What each symbol does to the states:
at | p y h n f
w202 | w934 w941 w93 w73 w671
w287 | w719 w389 w467 w662 w636
w220 | w882 w892 w407 w50 w825
w719 | w662 w262 w885 w691 w322
w322 | w277 w467 w217 w105 w951
w734 | w897 w411 w997 w758 w11
w127 | w83 w403 w904 w464 w73
w407 | w14 w50 w769 w953 w638
w262 | w626 w889 w691 w215 w467
w691 | w845 w215 w287 w389 w105
w862 | w767 w594 w286 w11 w687
w598 | w541 w237 w746 w890 w967
w386 | w503 w715 w627 w586 w505
w93 | w987 w73 w504 w773 w222
w763 | w437 w904 w202 w941 w504
w389 | w262 w660 w662 w626 w656
w235 | w150 w386 w703 w627 w889
w951 | w133 w794 w453 w925 w14
w773 | w202 w437 w125 w934 w515
w897 | w758 w139 w527 w30 w760
w641 | w176 w862 w237 w286 w875
w196 | w678 w611 w62 w127 w202
w503 | w586 w875 w967 w557 w703
w133 | w925 w217 w892 w499 w953
w910 | w152 w93 w121 w504 w758
w150 | w627 w503 w221 w967 w578
w139 | w222 w910 w30 w121 w997
w286 | w796 w11 w935 w657 w541
w421 | w794 w322 w133 w217 w50
w145 | w90 w220 w750 w407 w689
w411 | w139 w671 w758 w222 w639
w83 | w464 w312 w196 w611 w763
w329 | w636 w7 w421 w322 w892
w760 | w567 w997 w862 w594 w935
w14 | w953 w218 w145 w220 w509
w509 | w744 w769 w689 w825 w158
w65 | w935 w796 w320 w641 w746
w997 | w527 w758 w594 w159 w657
w116 | w638 w750 w191 w509 w514
w557 | w746 w541 w386 w715 w157
w367 | w639 w734 w760 w997 w286
w671 | w910 w125 w222 w152 w897
w825 | w750 w90 w638 w920 w69
w105 | w7 w933 w636 w656 w925
w159 | w734 w66 w639 w897 w767
w152 | w504 w987 w515 w447 w30
w920 | w769 w14 w744 w145 w191
w678 | w127 w94 w130 w83 w934
w527 | w159 w30 w367 w734 w862
w934 | w73 w62 w987 w763 w910
w158 | w153 w984 w312 w69 w127
w90 | w407 w882 w920 w14 w116
w130 | w904 w83 w437 w196 w987
w687 | w237 w176 w541 w65 w586
w94 | w403 w158 w83 w312 w62
w125 | w93 w934 w152 w987 w139
w215 | w31 w418 w389 w660 w933
w505 | w703 w150 w418 w221 w626
w657 | w862 w567 w176 w767 w320
w467 | w885 w662 w105 w933 w794
w662 | w691 w626 w933 w845 w277
w889 | w578 w505 w215 w418 w662
w73 | w763 w130 w773 w437 w152
w447 | w125 w202 w910 w93 w411
w626 | w215 w578 w845 w31 w885
w660 | w889 w346 w626 w578 w719
w750 | w920 w407 w509 w769 w371
w627 | w967 w586 w157 w865 w418
w703 | w221 w627 w981 w157 w215
w865 | w386 w746 w150 w503 w346
w636 | w322 w656 w794 w277 w562
w217 | w329 w105 w499 w636 w453
w611 | w94 w998 w127 w403 w941
w639 | w997 w897 w567 w527 w796
w578 | w418 w703 w31 w981 w691
w746 | w715 w890 w503 w875 w235
w31 | w660 w981 w262 w889 w287
w237 | w65 w286 w890 w935 w557
w998 | w158 w191 w403 w153 w678
w7 | w656 w287 w322 w467 w499
w941 | w62 w678 w73 w130 w125
w904 | w196 w464 w941 w678 w773
w875 | w598 w687 w557 w541 w627
w987 | w773 w763 w447 w202 w121
w984 | w689 w744 w69 w116 w403
w586 | w557 w598 w865 w746 w221
w981 | w346 w157 w889 w505 w389
w594 | w367 w159 w11 w639 w176
w11 | w760 w639 w657 w567 w65
w437 | w941 w196 w934 w62 w447
w218 | w453 w133 w220 w892 w769
w504 | w447 w773 w671 w125 w66
w890 | w320 w935 w875 w687 w386
w191 | w984 w509 w153 w689 w94
w62 | w130 w127 w763 w904 w93
w967 | w865 w557 w235 w386 w981
w464 | w611 w514 w678 w94 w437
w121 | w515 w504 w411 w671 w159
w277 | w105 w885 w329 w7 w133
w453 | w892 w925 w882 w562 w145
w176 | w286 w767 w65 w796 w598
w794 | w217 w277 w925 w329 w218
w638 | w509 w920 w984 w744 w998
w66 | w411 w515 w897 w139 w367
w767 | w11 w367 w796 w760 w237
w320 | w687 w641 w598 w237 w503
w221 | w157 w967 w346 w235 w31
w153 | w69 w689 w514 w371 w83
w499 | w421 w636 w951 w794 w882
w222 | w121 w152 w66 w515 w527
w935 | w641 w657 w687 w176 w715
w312 | w514 w69 w611 w998 w904
w892 | w562 w499 w50 w951 w90
w656 | w467 w719 w277 w885 w421
w769 | w145 w953 w825 w90 w984
w885 | w933 w691 w7 w287 w217
w744 | w825 w145 w116 w750 w153
w157 | w235 w865 w505 w150 w660
w514 | w998 w371 w94 w158 w196
w50 | w218 w951 w953 w453 w920
w715 | w875 w320 w586 w598 w150
w882 | w50 w562 w14 w218 w750
w933 | w287 w845 w656 w719 w329
w371 | w191 w638 w158 w984 w611
w418 | w981 w221 w660 w346 w845
w69 | w371 w116 w998 w191 w464
w758 | w30 w222 w159 w66 w567
w562 | w951 w421 w218 w133 w407
w953 | w220 w453 w90 w882 w744
w541 | w890 w65 w715 w320 w865
w567 | w594 w527 w767 w367 w641
w689 | w116 w825 w371 w638 w312
w515 | w671 w447 w139 w910 w734
w845 | w389 w31 w719 w262 w7
w925 | w499 w329 w562 w421 w220
w30 | w66 w121 w734 w411 w594
w796 | w657 w760 w641 w862 w890
w346 | w505 w235 w578 w703 w262
w403 | w312 w153 w464 w514 w130

The rows follow the links: the fewer symbols apart two states are, the more alike their rows tend to be.

Each row is also shifted at random along 3 hidden directions that mean nothing.

Some states, each with a row of numbers:
w421: 40 -4 25 40 -15 24 -3 -6 7 -45 -12 -22 14 23 -12 -18 15 10 4 -14 18 5 -1 -21 1 -19 1 27 -26 -14 35 18 6 -8 2 16 46 -28 1 -22 -18 -12 -28 -8 9 -33 10 27 -18 -2 39 -29 -30 35 -40
w763: -40 -12 -14 -18 26 5 1 -25 0 6 0 9 15 12 -15 38 -5 -3 1 11 19 5 10 6 20 23 -12 -11 -12 -10 3 -29 17 -21 3 -2 8 -16 -9 -2 -9 42 16 -5 -11 8 -6 10 -6 11 -16 22 22 -26 10
w11: 120 -22 22 0 12 -2 5 8 -33 43 28 33 -9 14 -30 21 10 -18 -10 23 -18 -28 18 -4 3 11 -12 -34 -1 -27 -12 -19 -12 -55 -16 -11 12 -28 23 16 5 9 33 34 -16 3 9 2 5 -13 -24 -13 3 -17 19
w657: -91 -12 42 6 -21 21 3 -4 -36 -34 22 10 -3 3 -10 -11 8 20 6 25 -27 -23 -14 -17 -34 -2 -15 -13 -20 -32 -29 23 -22 -40 -24 12 61 -25 18 -10 -7 6 0 17 15 -11 26 11 1 -22 47 -36 -25 -15 16
w769: -88 -17 6 -3 -12 29 -7 -27 17 -23 0 -37 -10 3 11 17 -17 -35 24 -9 32 27 -5 -12 -1 -28 -3 20 5 12 31 -10 0 17 12 5 -3 -11 4 -13 0 13 -6 -11 -8 9 -17 2 -27 -2 6 17 6 14 -31
w987: -63 -15 -7 -25 30 -9 0 -18 -2 3 3 20 24 17 -32 21 25 16 0 -6 -1 1 11 -17 0 30 -22 8 -13 -5 -13 -17 15 -17 8 -14 -10 -12 -18 15 -17 45 17 -7 -10 9 0 12 13 -17 -15 7 20 -28 13
w794: -36 4 4 31 4 -3 -5 13 12 1 -7 -17 18 19 -15 -26 29 -1 -3 -32 1 10 8 -33 10 -17 8 32 -8 8 31 5 5 3 23 -11 -18 -6 -5 8 -11 -20 -18 -5 -6 -21 4 9 -2 -17 -2 -21 -18 48 -40
w83: 23 -6 -18 17 4 -7 -3 -18 9 0 -15 5 -9 -22 32 11 -36 -4 30 30 43 32 -10 30 9 -2 2 -12 -4 -5 9 17 26 -4 11 32 39 -12 -24 -27 -2 51 0 -12 10 -11 -14 30 16 26 26 16 12 -9 27
w90: 69 -16 -4 23 -6 11 -8 -10 24 17 -2 -22 -22 -3 17 17 -27 -49 23 -1 45 23 6 5 19 -22 5 5 12 8 46 -6 13 0 14 16 1 -20 3 -13 7 12 1 0 -10 -2 -23 6 -11 12 -13 19 3 27 -21
w218: 145 -10 7 -13 -11 12 -8 -15 34 -52 -10 -16 -21 14 3 16 7 12 4 -19 28 18 2 3 -12 -10 -14 44 -1 8 11 -5 18 37 -9 7 0 1 -1 -5 6 -14 -20 -18 -1 8 -20 4 -14 -9 13 5 -5 1 -36
w73: -86 -16 -9 4 20 9 0 -22 -7 3 0 8 17 7 -10 26 -6 -3 10 20 18 8 6 3 15 10 -9 -17 -17 -17 9 -10 13 -34 6 9 28 -28 -10 -7 -20 48 13 -5 -5 -3 1 25 0 13 1 8 13 -13 16
w153: -32 -4 -5 -8 15 -1 -6 -33 11 -20 -7 -12 17 -2 -2 -17 18 14 32 -19 9 32 -15 -29 -17 -5 -10 36 -11 19 -1 18 14 20 26 -5 -13 1 -27 5 -23 50 -3 -22 2 3 0 13 8 -29 19 1 13 -3 -6
w367: -98 -20 18 -2 -2 1 0 8 -26 21 18 19 -19 1 -6 17 -7 -13 -3 23 -8 -19 5 3 -8 3 -7 -24 1 -19 -15 -4 -11 -36 -21 3 18 -17 23 0 9 1 18 23 -5 2 4 -1 6 -5 -6 -11 -5 -14 21
w627: -14 17 12 34 -16 21 10 20 -35 26 10 -14 20 -7 7 -17 -23 -33 -10 20 -27 -27 -2 -1 9 -13 27 -48 -4 -3 11 3 -36 -33 -2 1 16 -10 22 -11 -3 -27 -3 18 8 -12 26 -14 -20 25 5 -11 -6 23 19
w196: -92 0 -45 -40 28 -26 -3 -16 23 34 -5 8 -6 -14 8 15 -6 -10 11 -10 21 29 7 14 13 16 3 7 25 31 -6 -21 24 35 24 -16 -63 27 -25 23 8 33 22 -14 -14 27 -27 -15 20 3 -45 42 39 -24 17
w158: -46 2 -17 -28 21 -18 -9 -25 18 -4 -6 -7 18 -8 -1 -17 22 19 26 -33 0 33 -13 -31 -19 2 -7 39 1 32 -8 8 16 34 37 -18 -50 16 -32 17 -14 48 3 -22 0 11 -9 -2 21 -36 1 11 20 -5 -4
w130: -54 -9 -25 -30 18 -5 -1 -23 16 12 -3 4 0 -2 3 34 -15 -12 8 6 21 18 9 20 15 18 -9 -5 6 7 -1 -28 16 10 8 -9 -23 2 -17 8 -3 35 20 -9 -9 23 -20 0 -1 15 -26 36 30 -29 15
w951: -22 4 -5 -7 0 -14 -5 3 32 -16 -9 -15 -2 11 -5 -21 32 18 3 -48 4 19 -1 -26 -10 -15 2 56 8 29 9 12 11 49 20 -14 -46 20 -11 16 -1 -15 -19 -17 -5 -1 -7 -7 7 -33 -5 -9 -10 22 -45
w639: -59 -24 29 41 -17 12 3 14 -31 18 18 24 -27 -5 8 15 -25 -18 8 54 8 -22 0 29 1 -7 -3 -43 -8 -47 2 14 -8 -62 -25 34 85 -44 22 -28 9 8 9 26 3 -18 1 23 1 23 23 -17 -24 1 33
w411: -41 -14 24 -22 -22 10 5 -15 1 -68 -6 26 -34 0 10 27 -10 41 3 36 14 -12 -10 46 -26 12 -30 5 -13 -42 -36 8 9 0 -55 30 72 -5 1 -28 8 7 -7 -10 19 0 -2 24 7 7 49 -10 -15 -50 20
w935: 62 4 2 -15 10 -37 2 24 -26 48 21 30 -12 -14 -3 -28 27 15 -8 -5 -43 -15 -1 -12 -18 13 2 -12 18 12 -44 8 -17 -2 1 -17 -39 26 8 26 16 -9 19 22 -2 4 9 -17 33 -32 -22 -14 -2 -10 24
w562: 80 2 -11 -11 12 -20 -14 5 33 -2 -4 -9 -5 11 -8 -13 29 13 -3 -44 12 16 4 -24 -2 -4 -3 54 15 25 8 -3 18 46 17 -16 -56 23 -11 19 6 -13 -9 -13 -13 5 -13 -7 8 -28 -16 -3 -1 18 -44
w50: 19 -4 33 -52 -38 49 1 -44 44 -142 -19 -43 -21 16 6 30 1 28 7 -18 29 9 -15 9 -38 -15 -33 67 -13 -4 -1 -6 9 56 -40 18 36 1 3 -25 -5 -20 -40 -41 15 15 -14 7 -42 -12 55 8 -17 -25 -50
w586: 23 14 1 -41 -14 6 11 9 -12 11 12 -14 -13 -13 5 10 -15 -22 -23 3 -30 -25 0 11 -3 7 3 -29 18 18 -24 -30 -34 16 -15 -19 -43 30 20 13 18 -43 12 12 -5 34 -1 -45 -22 12 -33 20 15 -15 11
w514: -25 3 -22 -24 26 -27 -7 -23 17 2 -8 1 10 -10 8 -14 17 23 27 -27 9 34 -10 -18 -11 5 -5 33 9 28 -10 12 20 41 34 -11 -44 22 -35 19 -10 50 3 -21 2 11 -11 0 28 -27 -3 12 21 -11 2
w875: -94 20 25 -25 -41 22 11 -1 -21 -49 7 -13 -26 -24 30 -8 -26 14 0 17 -24 -23 -22 24 -35 -12 1 -17 4 3 -36 15 -36 21 -39 11 24 24 18 -19 17 -36 -13 4 22 9 9 -20 -13 7 42 -3 -12 -22 19
w221: 55 27 10 26 -8 25 9 18 -36 13 4 -10 37 1 -14 -25 -3 -14 -16 8 -33 -28 -2 -18 10 -5 17 -34 -15 -4 5 -1 -34 -33 0 -7 11 -10 11 -2 -15 -23 -8 12 7 -14 29 -8 -18 18 7 -17 -9 21 4
w767: -28 -16 28 19 3 -4 -1 11 -37 37 25 25 -3 2 -13 -9 13 -7 4 19 -24 -19 3 -17 -9 2 -2 -29 -3 -18 -16 8 -17 -50 -8 -1 19 -21 25 3 6 11 20 34 -3 -12 19 7 12 -15 3 -26 -11 -3 20
w882: 108 -13 17 -21 -25 32 -5 -27 39 -80 -14 -29 -27 15 14 31 -10 3 11 -6 40 15 -3 11 -14 -17 -21 50 -2 -4 16 -2 13 38 -21 22 27 -8 3 -26 4 -15 -28 -21 2 6 -20 10 -26 0 30 11 -10 -8 -37
w703: -12 32 -2 -30 -1 10 11 12 -17 -5 4 -19 40 5 -24 -23 25 6 -28 -28 -51 -28 3 -34 -8 10 7 -4 -3 25 -16 -22 -28 9 3 -38 -55 27 5 25 -10 -41 -1 -6 4 14 24 -39 -21 -10 -18 2 8 -3 -10
w66: -69 -6 -6 28 3 -37 -5 21 -10 44 -2 47 -36 -20 20 -4 -13 14 5 33 10 4 -1 41 -1 4 2 -23 13 -23 -17 27 13 -8 -10 26 30 2 -1 -9 21 14 8 21 6 -15 -10 20 44 7 7 -8 -7 -5 37
w464: 11 -4 -11 -30 -2 12 0 -37 20 -47 -14 -2 -9 -10 20 26 -22 18 24 10 31 24 -15 25 -9 6 -15 15 -4 1 -8 3 19 27 -6 22 28 2 -26 -17 -5 44 -7 -25 9 13 -16 11 0 10 28 25 18 -38 16
w660: 47 41 -17 -14 1 -19 8 24 11 -3 -10 -4 22 -5 0 -37 20 27 -31 -32 -31 -12 2 -5 0 11 13 14 8 27 -11 -1 -9 36 8 -23 -54 47 -9 21 3 -49 -16 -10 6 7 9 -25 1 -3 -13 -1 -1 5 -12
w329: -30 -4 29 44 -17 41 -3 1 2 -53 -13 -27 22 26 -11 -13 7 1 -4 -8 11 -6 2 -24 5 -19 -2 22 -31 -24 41 10 2 -18 -5 20 56 -36 9 -24 -20 -22 -31 -9 8 -28 13 24 -33 9 42 -27 -32 32 -43
w557: -79 20 14 5 -36 14 10 14 -23 -6 5 -12 -19 -27 29 -13 -35 -15 -4 25 -23 -21 -13 22 -12 -16 17 -41 10 0 -15 12 -35 0 -23 9 21 11 21 -13 13 -33 -7 13 16 2 10 -21 -15 22 23 2 -12 0 23
w981: 20 33 -3 20 -2 -6 5 24 -16 4 -6 -9 37 -3 -4 -42 15 18 -20 -13 -39 -16 -3 -20 2 -3 20 -7 -12 9 -2 16 -21 0 8 -13 -11 18 -2 8 -11 -29 -14 1 10 -13 28 -19 -3 2 14 -19 -7 20 -3
w515: -32 -6 -12 -16 19 -35 -4 2 2 6 0 42 -10 -2 -6 1 22 45 -1 6 1 1 2 12 -10 25 -19 11 0 -13 -34 10 23 4 -7 3 1 11 -15 12 8 27 10 -2 2 1 -2 12 42 -18 2 -6 1 -35 22
w862: -12 -19 42 -18 -6 20 3 -6 -36 -26 26 14 -3 12 -21 12 15 11 -2 18 -28 -29 -5 -15 -27 5 -24 -11 -17 -29 -29 -4 -23 -38 -30 -1 39 -29 20 -2 -6 3 9 20 -1 2 21 4 -7 -23 18 -19 -13 -32 12
w418: 24 36 -9 10 -3 -10 5 24 -8 -2 -7 -9 33 -3 -2 -40 19 19 -22 -18 -40 -18 -3 -17 0 0 17 -2 -7 17 -10 15 -19 14 9 -14 -24 26 -5 13 -12 -38 -14 1 8 -9 23 -20 2 -5 4 -12 -11 19 -1
w386: -24 19 9 11 -18 14 10 16 -27 21 10 -10 3 -19 14 -8 -26 -34 -12 16 -27 -23 -5 6 4 -10 22 -47 8 2 -1 -1 -34 -20 -11 -6 -3 4 22 -7 9 -33 5 15 4 0 13 -26 -16 26 -7 4 -4 11 19
w638: -20 -17 7 -13 10 25 -6 -33 5 -16 2 -30 19 15 -16 9 9 -24 27 -21 13 21 1 -41 -1 -8 -12 23 -9 12 23 -13 7 3 25 -11 -12 -24 -6 3 -21 40 4 -12 -10 12 0 3 -19 -18 -5 11 13 8 -20
w758: 24 -20 12 -38 -8 2 3 -10 4 -29 9 28 -36 5 3 47 -15 18 -8 30 10 -16 6 44 -14 21 -26 -7 2 -31 -33 -17 6 0 -49 15 30 -3 11 -10 19 -2 14 0 1 18 -13 6 -1 4 8 11 0 -53 21

Start, symbols taken left to right, then the state you end at.
Answers are names.
146 -10 -27 35 14 -20 -10 -11 9 31 -14 24 -6 -19 23 3 -24 -4 31 27 44 33 -2 29 19 1 9 -15 -2 -9 13 22 31 -12 18 29 31 -11 -28 -17 -2 57 9 -7 1 -14 -17 31 26 23 6 11 14 5 29
y n f h => w196
0 27 13 3 -13 27 12 7 -22 -36 -1 -20 40 3 -14 -28 11 14 -22 -9 -39 -29 -2 -24 -6 -1 6 -10 -24 2 -5 3 -31 -9 -6 -8 9 5 6 -4 -19 -37 -14 -1 13 -8 32 -14 -28 3 27 -14 -12 5 -6
p y n f => w346
67 -3 -26 -7 21 -22 -9 -20 16 11 -9 9 2 -7 8 -5 2 17 26 -6 21 33 -9 -3 0 4 -4 21 3 16 -4 10 24 24 31 5 -16 7 -35 3 -8 50 3 -16 -2 6 -13 8 29 -16 4 10 15 -7 10
n n p => w69
-10 -14 -11 56 33 -21 -5 5 -22 52 -3 39 21 4 -11 -5 3 7 18 27 12 10 7 -1 25 12 7 -22 -18 -28 12 25 25 -61 16 18 48 -36 -19 -8 -15 58 16 10 0 -35 12 39 35 8 9 -20 0 11 31
n n n => w763
-52 23 11 18 -16 20 8 20 -32 13 10 -16 24 -7 0 -24 -14 -24 -13 5 -36 -22 -1 -8 7 -10 22 -40 -5 7 7 2 -35 -23 1 -8 3 -1 17 -4 -11 -28 2 13 5 -11 25 -19 -20 19 6 -9 -6 20 10
h p n => w150
124 -10 -23 27 21 -21 -11 -12 8 32 -9 12 10 -10 8 -15 4 -2 32 0 22 31 -5 -8 11 -4 7 6 -2 4 13 26 27 -11 38 11 6 -9 -30 -1 -13 59 2 -9 -2 -16 -5 24 32 -6 10 3 12 14 11
f p y => w403
37 -1 -4 21 -6 -12 -8 4 26 -9 -10 -11 -14 3 11 -20 15 6 10 -22 18 24 -2 -8 -1 -17 3 43 4 11 16 23 16 32 15 6 -8 8 -12 -1 1 -10 -23 -9 2 -13 -12 7 7 -14 10 -14 -18 35 -36
p h y => w133
18 14 6 36 -23 6 11 26 -30 47 7 -4 -6 -25 21 -16 -36 -39 -8 26 -17 -21 -4 18 12 -14 31 -59 7 -1 4 10 -33 -29 -9 11 14 -3 25 -9 10 -24 4 24 7 -14 10 -13 -7 33 1 -3 -5 25 25
f h h f n => w845
17 -10 -13 -27 1 15 1 -34 19 -33 -16 1 -9 -12 16 35 -28 8 20 20 39 18 -6 33 0 10 -11 5 -8 -3 -3 -8 22 13 -9 20 26 -4 -20 -20 -3 43 -3 -22 5 12 -16 15 -5 21 18 34 21 -31 18
y h h => w678
35 -13 0 5 14 -21 -3 -2 -3 -3 -1 46 -5 1 -8 9 12 43 7 22 11 -2 0 21 -8 26 -13 0 -13 -29 -25 16 25 -20 -16 15 42 -9 -18 -1 -1 33 6 2 6 -12 -1 28 34 -4 18 -15 -1 -28 27
h y y n => w202
74 11 10 7 -19 32 12 11 -26 11 10 -16 11 -3 -4 8 -22 -31 -20 15 -28 -34 7 5 10 -4 14 -47 -7 -8 5 -19 -35 -30 -15 -7 12 -8 26 -8 -1 -32 1 16 1 5 19 -20 -33 28 -11 3 0 -1 12
h h n h => w505
12 -20 16 4 -13 0 5 -8 -5 -38 -7 36 -29 -6 11 21 -14 38 5 41 22 -5 -3 46 -15 12 -17 -6 -13 -49 -27 21 20 -14 -42 36 84 -17 -1 -31 6 17 -6 -5 15 -14 -2 35 15 14 46 -15 -16 -34 26
y y f => w222
-38 20 5 -16 -27 4 8 15 -19 8 11 -6 -20 -27 23 -4 -27 -10 -11 7 -27 -18 -9 20 -14 -7 14 -30 14 11 -24 2 -31 12 -24 -2 -13 27 19 -3 16 -34 5 14 8 12 4 -31 -8 11 -3 8 -4 -5 22
f f => w889
-88 -17 7 -3 7 27 0 -29 -11 -30 -5 4 18 14 -16 33 -5 9 8 19 16 3 2 3 6 15 -17 -8 -31 -26 3 -13 15 -36 -5 13 56 -37 -10 -17 -22 44 2 -7 2 0 5 27 -12 9 26 9 9 -27 12
p f h y => w447
-4 7 -6 -14 12 -11 -9 5 25 -16 -8 -16 13 20 -18 -20 41 15 -5 -51 -4 16 6 -38 0 -4 -9 58 8 27 13 -5 10 43 22 -24 -59 22 -11 26 -2 -19 -11 -14 -11 2 -3 -14 4 -37 -19 -7 -1 18 -45
p y n => w277
-9 1 -32 3 17 -31 -8 -15 16 26 -12 12 -1 -20 23 -14 -6 11 31 -1 25 38 -12 6 3 4 2 9 10 19 -4 20 23 27 31 6 -21 16 -33 4 0 53 4 -13 1 -4 -20 12 32 -4 -1 18 15 -1 20
p f f n => w202
42 -21 -9 3 27 2 -4 -16 -5 22 -1 21 22 17 -27 34 3 -2 1 17 13 1 14 1 22 23 -13 -15 -18 -27 9 -18 21 -44 4 0 19 -31 -13 3 -15 49 21 -4 -13 -5 0 20 8 9 -14 5 19 -22 17
h p y y => w904
